Each row has a class, written after it.
[ 415   47  -25 -168   60  -75 -294   71 -163 -256   79  121 -117   74
    5  144  177 -403  193  310  -33 -347  534  181 -497 -184 -141  -23
  241  -30   69 -178   98  111 -112  -11  -18 -268  174 -105  333   33]
<5>
[ -84  -90   58 -132  -11  -23  -48 -203  -54    8   71   12  -85  -57
   56   11    0  -90  -54  -88   60   26  -24   -7   33  104   82  -52
   26  -85  -38   49  -51  105    5  -86  -63   43  -10  164  -42   32]
<72>
[ -42  119   58   -8  -61   73  -76   -9   30  147   21  184   33  -19
   97  -63  -58 -144  -68 -107    2 -164   57 -145  177   41   69  116
 -142  292   44 -145   81   91 -137   51   45  -18  -47  -38    0   57]
<128>
[ -21  125   18  -94   -7  -62 -117 -214   20  -82  -73   41  -69 -121
   60  -13  -72 -116  -90  -96   53   14 -103 -121  -12   82   66  125
   28   64   56  151  -80  163   18   73  158   49 -171   85   15    6]
<184>
[ 131   62 -185 -380 -163  -31   34 -367  214 -201   33    7  472  270
 -426 -279 -142  103 -288   36  -37  540   40 -194 -447  -19 -272 -151
   49   48  493  -85   50  315   66 -405  374  198  228   48  164 -168]
<36>
[-331   13  241  198 -393  155  190  -15   72 -171  -33 -411 -109  -79
 -191 -277  143  369  -72  -70  109   45 -329 -147 -362  -16  -89   55
   80 -207 -112 -275  215  242  -58 -448 -174 -315  330  -70  505  141]
<26>
[-109   45  140  -62 -153   91  -32  262  296   55   26   99  -96  121
   58  -67   56   95  -93  -63  -71   22  -45  -44   82  162    3  -45
  -39  180  -93 -133  142 -189  -49  -48  -10  -42   18   15   30   71]
<72>
[ 149   99 -155  -11  236   -4 -107 -280   59  319   27  -45   64   43
  161   97 -145 -152  231  132  -15 -340 -121   -4  493   37 -239 -161
 -160 -112 -142  547 -222  104 -121  344 -159 -247 -248  -58 -237  149]
<12>
[ -38  380 -235  -87  269   24  100 -262 -199 -101   33  318   82  112
   74  120  -69 -235 -237  188   90   26  370  205 -199 -264  -63 -104
   30  128   99  191  139   42  -66 -147  348  159  151 -228 -340  -16]
<6>
[ 161  -69   78  -54   45   19  -80   89   23  175   79  380  -93   15
  275   18  -92 -122  -33 -183   10  -77  164 -109  190  310  217  -65
 -226  125 -143 -143  168 -155  -44  331  161   69 -156  108  -47   67]
<129>
[ -67  -22   87   -2   44   98   12  188  101  142   15   75  -52   -6
  152   -7   90  -86   16  -85    5    2  157   56   55    5   38  -64
  -12    5 -105 -147  168  -39  -32  124   72  -23  132  -35  -96   45]
<129>
[-179 -156  134 -222 -463  212   79  157   85 -314 -554  230  329  222
 -318  -95   72  -73   13  316 -325  -10  -65  114 -361 -277 -120 -160
  252  154  112 -131   61 -384   82 -235 -277  270  375  101  -77 -118]
<6>
[-190 -280  343 -210  -79  239  -45  190  324 -292  265 -228 -147  107
  135  162 -259  -89   20   35 -143  361  288  399   -2 -125    6 -137
   -7  -26 -267 -143  -25 -481  -48    5  -82   64  160  329   -8  149]
<128>
[ -57   18   41   42  -42   69   27  -85    1  299  257   48   37   15
  -27  -54   11   21    6 -151  -53 -119   82  -80  145   52   18   -4
  -29  132  117 -264   58    8  -14  -11  -87  -78   74   25   44   -8]
<129>
[ -19  -94   12    7   67   85   24  123    0  125  240   48  142  107
   -8  -52 -107   32    7 -116  -87  220   77   43   75  142   18  -54
  -93   36  -27 -278   68  -54  -41   35  100 -118  116   57  -75   51]
<128>
[ -43   49  195    0 -199   57   -2  -36  220  257   14   21   26   27
    9 -145  186  -95  -43   41  -63  -92  109  151   13    4  108   67
   71   98  -23 -144   88 -166   16  248   90   55   63 -113  -94   10]
<36>
[ -31   34  -66 -217   16 -104 -124  -90  -52  -21   -5  144 -140  -58
   71  -46  -80 -136   14  -40  -80   92  -86  -51  -14   50   15  -86
  -20 -101  -22  287 -145  140  -40    4  112   -7   55   58  -19  -73]
<81>
[ 205  253 -259    0 -530  -78   86 -244   75 -406 -255  149  280  -48
 -234  -45   97  -25  104  124 -183   31 -275 -136 -138 -477 -273  164
  166  360  370   65   10  239  -66  -48 -231  398   85 -257 -176 -250]
<184>
[ -83   13  108   75 -248   42  -85   96   66  140 -138  -25  -20   18
  -68   -1   57   -4  120  -44 -194 -117 -105  -43    7  125  100  -60
   52  247   10 -116   81  -81   10   91  -62   54   95  153   15  -51]
<100>
[-101  -28 -131 -157 -186 -199  -36  143  120 -106 -170  305  177  105
 -195 -483  -33  -95 -143  -26  -31  -19 -137  -98  -84 -385 -209  -42
   49  181  205    2   87  136 -106  -15  184   65  297  -88  161   -9]
<128>
[ 102   52  228  -66  -43  103 -100 -106   35  109  -10  167  -83   17
  125   19  111 -102   53   11   61   -7  134   96   63  287  267  -62
    4  109  140 -169  197 -110   19  129  -99  149 -118   99    4  119]
<12>
[-155 -337  -27 -231 -104 -166  -24 -235  -98 -488  255  -23  -70  -66
 -317   24  105  230  212  174 -356  112 -323  114 -247  -38   84 -113
  -18 -161   -2  366 -190  -28  267 -507 -442  195  217    3  -47 -187]
<6>
[ 606   -8  381 -167   85  172   60   97   81 -145   -5 -197  251    4
  138    4   34    0   84   65  124 -245 -112  -13  333  131 -154  151
  -73  419   29  186 -242 -355  178  344  215  361 -388  209  -39   97]
<5>
[ -61 -145   48 -321 -103   33  108  217  176 -278  395 -331   41  -35
 -295 -160   52  -32   12   35  241  129 -320   21 -344   71  154   -7
 -159  148  -90   22    8  -80  264   39 -102  318  -13 -134  178  190]
<6>
[ -86   41   28  -71  -24   40  -91  -65  -59  186 -180  149  -37  -15
  114  -40  -48  -72   26 -249  -65   40  -99 -157   79  181  134  -37
  -65  151   43  -49   20   15    2   27   10  213  129   40 -124  -43]
<81>
[ -38 -290  -73 -189   -1   68  342   34 -127 -131 -427  275   19 -102
   -4   61 -183  179 -200  -42 -182  113  109  -57 -373  -47  191 -123
 -136   10   77 -223  -53 -469  127 -263 -190  366  103  278 -114 -211]
<26>
[-105 -197  -71 -177  176 -138  -17 -125 -198 -137 -390  506 -495 -102
  396  -22 -278  -82  -87 -279 -102  270   58 -225  -19  166  119  143
 -128 -119 -102  254   20 -179 -119  149  131  250  -21  -10 -420   82]
<12>
[  54  -71   73   -4  -60   77   70  -13  257  128   32  229   88  134
    7 -109  105  -57  -97  -22  -79 -147  265  -49  -31   76  132  -85
  -68  100   79 -308   97  -76  -18  -15  -46  149  178   36  -62  -40]
<159>
[ -10  -48  106   23  -10  146  -58   76  184   28  -45  136  103  245
  -49 -130  -80   39   -8  -77 -173  -24   -1  -12  155  199   45  -80
  -57  202   73 -251  -41  178  -18  -41   24   85   68   91  -68   -3]
<81>
[  68 -324  106  129  109 -152  126 -202 -270 -170  597 -282  238  181
   77    7 -357   63  -97  -61  -28  630  191  517  235  -47   14 -201
   75 -189 -200 -124  -24 -183  -68 -483  112 -178   44   34  -86  141]
<184>
[  26   86   76  -89  -24  128   -3  213  189  104 -253  221  -93  138
  130  -63  -57 -181  -85  -94   -6  -98  178 -170   25   37    6   94
 -119  266  -11 -283  121   68 -198  164  102  289   20   87  -71  103]
<159>
[  25   66  121 -239 -151   30  -22 -338  130 -112 -302  181 -335  -70
  -19  -92 -209 -190   35 -171 -138   73   32 -336   30   50 -100   66
  -85  180   61 -151 -257  -17  129  130  -51  345  191  247 -225   13]
<72>
[  87   -3 -200 -158   79   24   60  122 -303 -281 -332  554   10   31
  119 -269 -196  109 -404 -167  214  396   46 -474 -173   82   -4  -50
 -404   29  240  -96  245   48 -165   21  304  220  -37  107   28   -3]
<72>
[ 171  -10   39 -159   96   90  -47  185   32   -3   39  185   18  161
  112  -36  -97 -138   97  -62  -95  -30  201  -41  161   23 -143   18
  -77   29   52  -74    1  141 -218  103  207  118   56  -13 -112   45]
<128>
[  42 -197  163  143  -21  -10   83   11   48  254   42  135  166   78
  -34 -174   68  209   -2    1 -192  -64   16   99  114  171  182   55
 -124   59  -69 -123   25  -74   61  166   70 -114  -14   25  -81  -69]
<100>
[ -47  -29  -11 -132  118  -24  -77 -129  -98  -92  -29   56 -179  -25
  117   40 -177  -49   23 -122   41    9  -24 -108   63  180   68  -31
 -102   47   53  101  -84  224  -96  -54    0  -12 -190  236   83   83]
<100>
[-249  114  288  214 -324  118  -73  335  154  168 -162 -269 -103  -34
  101   97  185 -120   -4  180  -59  -55 -262   31  134  108  168  341
  349   -5 -420    0   55 -256 -133 -112 -339 -304  -44  -65    4  183]
<129>
[  60  104  203   41  -97   86   56   55  156  159 -102   75   96   64
   74  -31   92   84  -50   44  -48 -169   48  125  140 -182   48  -27
   71   61 -106  -91  130    3  -93  -42   34  186  203   73   43  -55]
<81>
[  42   -7  137   49   30  138   59  163  233  213  -33   68   83   96
  104 -139   93   10  -66  -22   21 -186   22  125  180  101  150  -66
 -118  166  -66  -99  102   44   71  131  -71    0 -118 -121  -39  110]
<100>
[ -28   19  102   17 -109   70  -52   67  -23  149   38  102  149  150
  115  -21   86 -125  -41 -163  -32  -65  101   66  -18   49   28   37
  144  179  -44 -279  150   35 -116  126  206 -154    8  -69    5   21]
<159>
[ 215  -30  -94 -175 -216   47  403  344   15 -302 -256  372  396  117
 -170 -118   54  148 -146  -25    1  736  -29 -178   75  -64  -28 -160
 -247  134  445 -114   63  -99  149  126  123  495  -66  145 -232 -338]
<72>
[-261 -308  270  -66  -93   35   50 -119  186 -271    0 -183  -37   41
 -243 -319  -65   34  118  196  -47   82  -42  272   65 -266 -194  102
  -10  117  275  -67 -279  414 -121 -244 -301   62  221  410  115   78]
<36>
[ -67   89  124  -29 -125   60  -39  191  217  107    5  -35   -8  151
 -119   77    8  -14   97   56 -153   11   77    5   80   89   39  -12
   98  117  -60 -104  142   93 -135   73  293  -37   34   -1   45  -19]
<159>
[  95 -348   43 -222 -304 -131 -194 -429 -173  151  -49  624 -122   20
  -45 -159   86  -59  165  -29 -266 -102   34 -127  155   21  269  -13
  162 -146  206  473 -235 -194  116   60 -106  142  279 -133   19 -403]
<100>
[ -31   17  211  -51  -86   60  -45  -55  158  176  -39  157 -187   77
   91  -38    8   18  -88  -87  -64 -206  117  -90  243  -12  154   54
  -24  233   26 -207  187   57 -122   46 -152  110   -2  128   95  104]
<36>
[ -22  -39   89 -150   -3  -14 -118 -215  -65   67   20   32  -19  -39
   31  -34  -14 -135   26  -59  -46   82   -6    1  -20   82   90  -18
   52  -12    0  101    7   22   13    8   87   61   92  105   50    3]
<159>
[-134   20   45  -48 -174  -28  213   93  279 -160 -404  164  213 -264
   27  -31  339   73  -97  -29  -72  137  128  234 -151 -899   19  170
  451  150  384 -348  228 -131   79   60 -446   52  340 -158 -182 -177]
<184>
[ -19   50  -61 -146  183   -5  -49 -170   72 -121    5   67 -106   70
  -33  -81  -66 -158   57   10  -20  115 -117 -130   58  211   23    0
  -53   25   44  219 -201  158   68   44  -23  -32  -26   84  -13   76]
<12>
[  99  136    3  -15 -697 -112 -138 -241  242 -200 -227  204  103  -38
 -217  -29 -321   38 -127  162  -52   25  204  -17 -407 -454 -105 -245
   59  199  391 -388   96 -394   35  -93 -272  159  510  -64 -232 -137]
<72>
[ 565  388 -239  126  170  100   38  397  109  125   84  146  121  144
  -55  -96   58 -547 -117  292  323 -322  279  -84 -182  -38 -272  -39
  -50  246  -11    6   50   97   53  760  527  328  199  -82 -361  140]
<5>
[  65   56    1   78  -43    7  114  259   18   79   52   72   -2   48
  -60    5   28   68  -24 -149  -78   43  -93  -94   15   38  104   56
  -52  238  -42 -260  201  197   40   42  -15  125   95  -51   -9  -14]
<26>
[  30  -43 -138  196  117 -212  191 -595  -26 -226 -244  455   -5  -99
   50  -68 -174  -57  -88  -69 -168 -333  218 -128 -124  -67  257   46
 -155  248  309  -60   35   48  129  170 -220  -56  190  -86 -352  -61]
<36>
[-109  289 -215  -40 -275   70   49  135  279 -476 -338   76  225  114
 -277  190   92  -15  115  207 -159  387 -194 -269 -140  -45 -148   30
   34  278  161   94   26   77   58  210  121  -18   24  -52 -229 -241]
<36>
[  78   99   39  -58   52  -16  -75 -195  -28  -44 -196   87  -75  -40
   42  -81  -31  -93   36   -1   67  -60  -60  -13  -73  234   -6   45
  -44  151   39   48 -108   92    1   40  176  101  -69  209   60   28]
<72>
[ -26    5 -100 -431  287  151 -158  337 -143  195 -390  -40 -186 -202
    1  -66   39  -72  221   38 -356  151 -254 -150   20 -114 -240  -25
 -130 -174 -175  351 -129   99  -39  125   71  217  219  202    4  -74]
<36>
[ -84  251    0 -120   93  182  227  363  361 -685 -493  325  -21  251
    6  -86  -40 -199  139  199 -155 -197   80  119  -36 -278  -52  -48
   18  450   72  -12   44   79 -186  204   94  -61   13  101  323   74]
<100>
[  48   39   21  -93 -334   54  -98  108  150 -575 -507   39  -30 -173
  -42   14 -231  251    1 -201 -120   89 -163 -377 -243  -87 -143 -128
 -238  381  460  -42  -51 -220  129 -194    4  455   79  235  152 -283]
<36>
[  14   13  186   28   37   77  -41   93  143    5  -90  193  119  283
   81 -103  -45  -84  -25  -64  -59  -71   75   -6  244  118  111  -75
 -173  268   23  -84   76  127   30   65  -53   74   75  -14 -141   83]
<100>
[ -45   16  116  -26   20   90   85  110  106   91   22  -47   62  161
   40    4   20   -9    3  -30 -166  -55  -23   75  203   81   57  -36
   17  117 -111   -1   52 -106  -33  205  141   56 -120   60 -117   39]
<129>
[-148  -35   18 -122  162   13 -155 -229 -115  -50  -44   13   31  -47
   97  -52  -97 -198  -75 -111   50  -36  -10   77   -7   64  129  -51
   44  -22   20   57 -146   78  -40  -75   82   11   22  142  -23   41]
<72>
[-156  128   50   29   16  100   57  200  210  -29  -91   94    0  179
   86 -107  -89  -83  -60 -251   46  265   56   66  -47  169   28   24
  -26  247   46 -263  118 -127  -25  207  356  133  -67    4   42   77]
<12>
[  82 -109   64 -108  -91  -21  -50   49  122   88  -40  129   -6  -26
   32 -200  -59   27  -46  -77 -118  135  -24  -21  -92   68  103    8
 -137  157   10 -184   50    4   -8   40  -16  107  120   60  -39    3]
<129>
[   2  -88   45 -171   23  -12  -50 -242   90   -4  -50   59 -112 -129
  115    1  -87 -104  -38  -44    8   76   64   36  -57  165   65  -86
  -36   11  125  137  -88   -7   10 -116  -77  143   43  242 -105   -3]
<72>
[  47  -26   12 -126   36   51 -134   -2  176   12  -28  138   17   53
  -13  -67  -15  -97   38   32  -49 -112  -26  -38  -22   51  -44   13
   18   53  -34   95  -21   83   32  153   81  -31   46  -18   33   35]
<159>
[  89   83   -9 -162  143  -85  -87 -186 -166  -36  -13   82 -173  -73
   85  -29  -83  -62  125  -51  -35   61  -46  -56   58  153  -18   36
   -6  -13  104  219 -106  323  -86  -62  188  -76  -86   87  100   -8]
<129>
[ -88  335  -16  -64 -340    0 -228 -696 -160 -422  -91  220 -105   20
  -21  256 -151   -4 -123   97 -150   19   10 -368  186   30  -85 -219
 -139    8  205  270  -55  -46   54 -231  -81   43 -260  130  -92 -168]
<36>
[  41 -415   50  126  113  -81   27   75   85   80  599 -404 -103  -31
   17  120  137  160    4  126  -19 -359   24  233  -53  187  132  -73
  129 -294 -226  176  -52   50  -16  -90 -249 -542 -142  119  212   88]
<36>
[ 449  -90  213  115  -60   50   89    8   -7 -501   84  -47  187   79
  -91   76  267  252  403  205 -126 -205   80  -30  -44  -48  -82 -165
  134  -70  189 -240  186  104  -66  -28 -268 -308  313  148  234  -16]
<12>
[ -83   -3   62    5 -133  -17   -5   37  245   18   41  176    1   43
   48  -63   19 -138  -70  -93  -28 -227   53  -18   -5   -2  119  -21
   31   85 -105  -46  200  100  -48  144   69   61   68   -7   31   57]
<100>
[   4 -151  -56 -265  314 -198 -201  303 -121 -187  184   48 -433  -43
  225  156   38 -118  -13  273   65  129  182  307  -71 -372  -38 -173
   77 -384 -435  185   63 -246  -96 -136 -229   19  181   44 -155  229]
<12>
[ -71   36   99 -143  187  -32    5 -187  -46  -35  -66  -55  -98   14
   34  -50  -71   -1   29  -37  -68  105  -60   39   80   30  -13  -23
  -83  -31   24  207 -148  241   12 -106   65    1   -8  170   31    5]
<12>
[-376  292  -15  -92  338 -211  -97  122  -41  -48  294 -147 -626 -145
   77  336  -66 -148  175    9  344 -156 -119   49  144  153  243   55
  139  -27 -265 -159 -165   94   -4  -12 -125  -82 -115   94 -356  383]
<129>
[  98   61   83   65 -233  150  -32 -148  107  -48  -92   14 -424    3
  182  -88  200 -139  -45  172  -26 -166  -81  363  260 -487  -61  127
  160  101 -203  281 -302   13   24  121 -386  447 -167  -62  -31  -29]
<12>
[-147   -2    2   13    2   20  220  239    2  200 -231 -107  144  192
   32  276 -107  307  -76    4  -41  114 -121  174   53   57  129   27
   87  299 -134  121 -108 -237  144  -51   45 -418 -315 -148 -121 -134]
<100>
[  51   13   -2   32   90   54   49  149   17  161  129  228  164  150
   -2  -74  -23   -7   17 -155  -38  122    3  -74  236  135   60   82
  -74  236  113 -147   86  255  -90   46   76 -102   41  -69   -9   -2]
<5>
[ -13  292  304 -272   60  -89   64 -199  458   60 -366  517  -64   41
  201 -147  151 -349  -44  -52 -112  242   57  105  123   63  251  278
  161  208  177  156   95  -40  179  194  -92  456  298   87 -289   35]
<36>
[ 197  346  -28   63  207 -199  -14  229  130 -270 -123  108   47   70
  -60 -146 -218  -91   10  131  127  160  151  -24  -10 -322  -49 -133
 -208   51 -103 -137   38  106   85  -44  194 -194  446 -249  157   65]
<81>
[   7   83   68   44  -94   29   44  202  164    2   -6  212   54   88
    9 -101   40   35  -97  -73   69   46   24   71  -28  116  124   67
  -37  191    8 -323  110  -70  -18   60  133   95  -54    5   80    0]
<72>
[  29  -11  -63 -221  153  -19 -106    9    7    1  -20   70 -158    9
   36  -27  -87 -135    4  -42  -33    3  -62  -81   16   38    6 -107
  -33  -49  -50  220  -98  163   53  157   49   70   40   95  -18   25]
<81>
[   1  110  -53 -256   94    1  -91  -28  -33 -111   79   99 -183   21
   32  -59  -99 -188  -19 -107   77  291  -21 -144   38   16    2  -45
  -12   16   71   52 -113  184  -29   98   83  -50   17   83  129   54]
<26>
[ -76  224  166 -241 -145   15 -111 -381  111 -561  170 -293   15 -121
  -52   42  115 -403   49  135  -30  316  -10   76  267 -212 -267  -61
  304  -23  161  179  -57  405 -193  -31  284  299 -197  331 -182  121]
<26>
[ -41  101  126 -635 -105  229    0  118  245 -575 -483  305  273  362
 -262   83   -4   25    7  175 -291  295   44 -266 -216  -66   22   35
  -67  266  240  245  -75 -260  115    4  318  474   31  141  190 -359]
<100>
[ 105  -89 -388   54   77  -69   -3  404  193  -23   80   63  -54   90
  -35    9 -135  147  -29  -46  -40  383 -124 -149 -236  249   -8 -260
  -89 -129 -145  -34  162   71   13  -45  -68 -468   41 -113  176   39]
<12>
[   5   34   -2  -26   79   79  -34   89  170   20  -89  197  -94    8
  170  -75  -56 -176   -2 -106 -140  -26  171   76  -51   51  102    2
  -65  146   52 -101   75   80  -91  200   73  111  100  -79 -153   22]
<81>
[-108  117 -194    7  -99  -45  -23 -282  176 -334 -459  397  -14 -102
  -88    8  152  -67  236   69  246 -190 -138 -327 -336  185  -53  117
   96   59  203   94  -54 -251   74   22  -82  253  137    3    9  -49]
<6>
[-216  -58 -146   76 -330  -79   -2  126  311 -418  307  110   66 -173
 -256  -38  149 -153  140   78   68  104  -48   82 -246 -255   -3 -144
  521 -145 -139 -388  329 -467   33 -140 -144 -127  413 -189  209  175]
<6>
[ -99   17   49  128 -154   33  -68   -3  135  158  -12  235   51  -27
   28 -154    1  -46  -65 -114  -80 -103  -50   19   73   36  -40   44
   12  186   12  -68   75   93   -6  102  198   33   61  -22  -81  -37]
<159>
[-193   80 -284  -58 -334 -187   94 -121  148 -551 -273  351  -66  -52
  -47  -85 -266 -129 -206   34 -134  511  -21  -11 -487 -361 -192  -47
  -40   64 -182   10   65  -24  -51  153  294   68  366  -34 -395 -110]
<72>
[-109   51  -54  -95  169  -20  -76  -59  114  126  128  152 -114   58
  117 -115 -117 -153   37 -257 -144   71   65 -101  259   79   94  -61
 -170  196  104 -168  -67  188  -67   91 -156  -81   16   25 -124  108]
<100>
[ -46   72  -43  -55  103  -15  -55 -153 -189   43  -99  171  -66  -59
   79  -12   68  -87   54  -68   20  -38  -27  -44  -31  110   13   33
   23   35   56  196 -115   30   18  125  219  -28  -59   -6  -85  -63]
<6>
[ 374  -12  109  -88 -185  133  -20  535  359  -40 -360   60  185 -224
  125 -261   48  110  118  -87   22  368 -262 -131  141 -198 -322  153
 -237  374   50  103  229  -55  -29  599  269  278  -19  -58   65  -17]
<26>
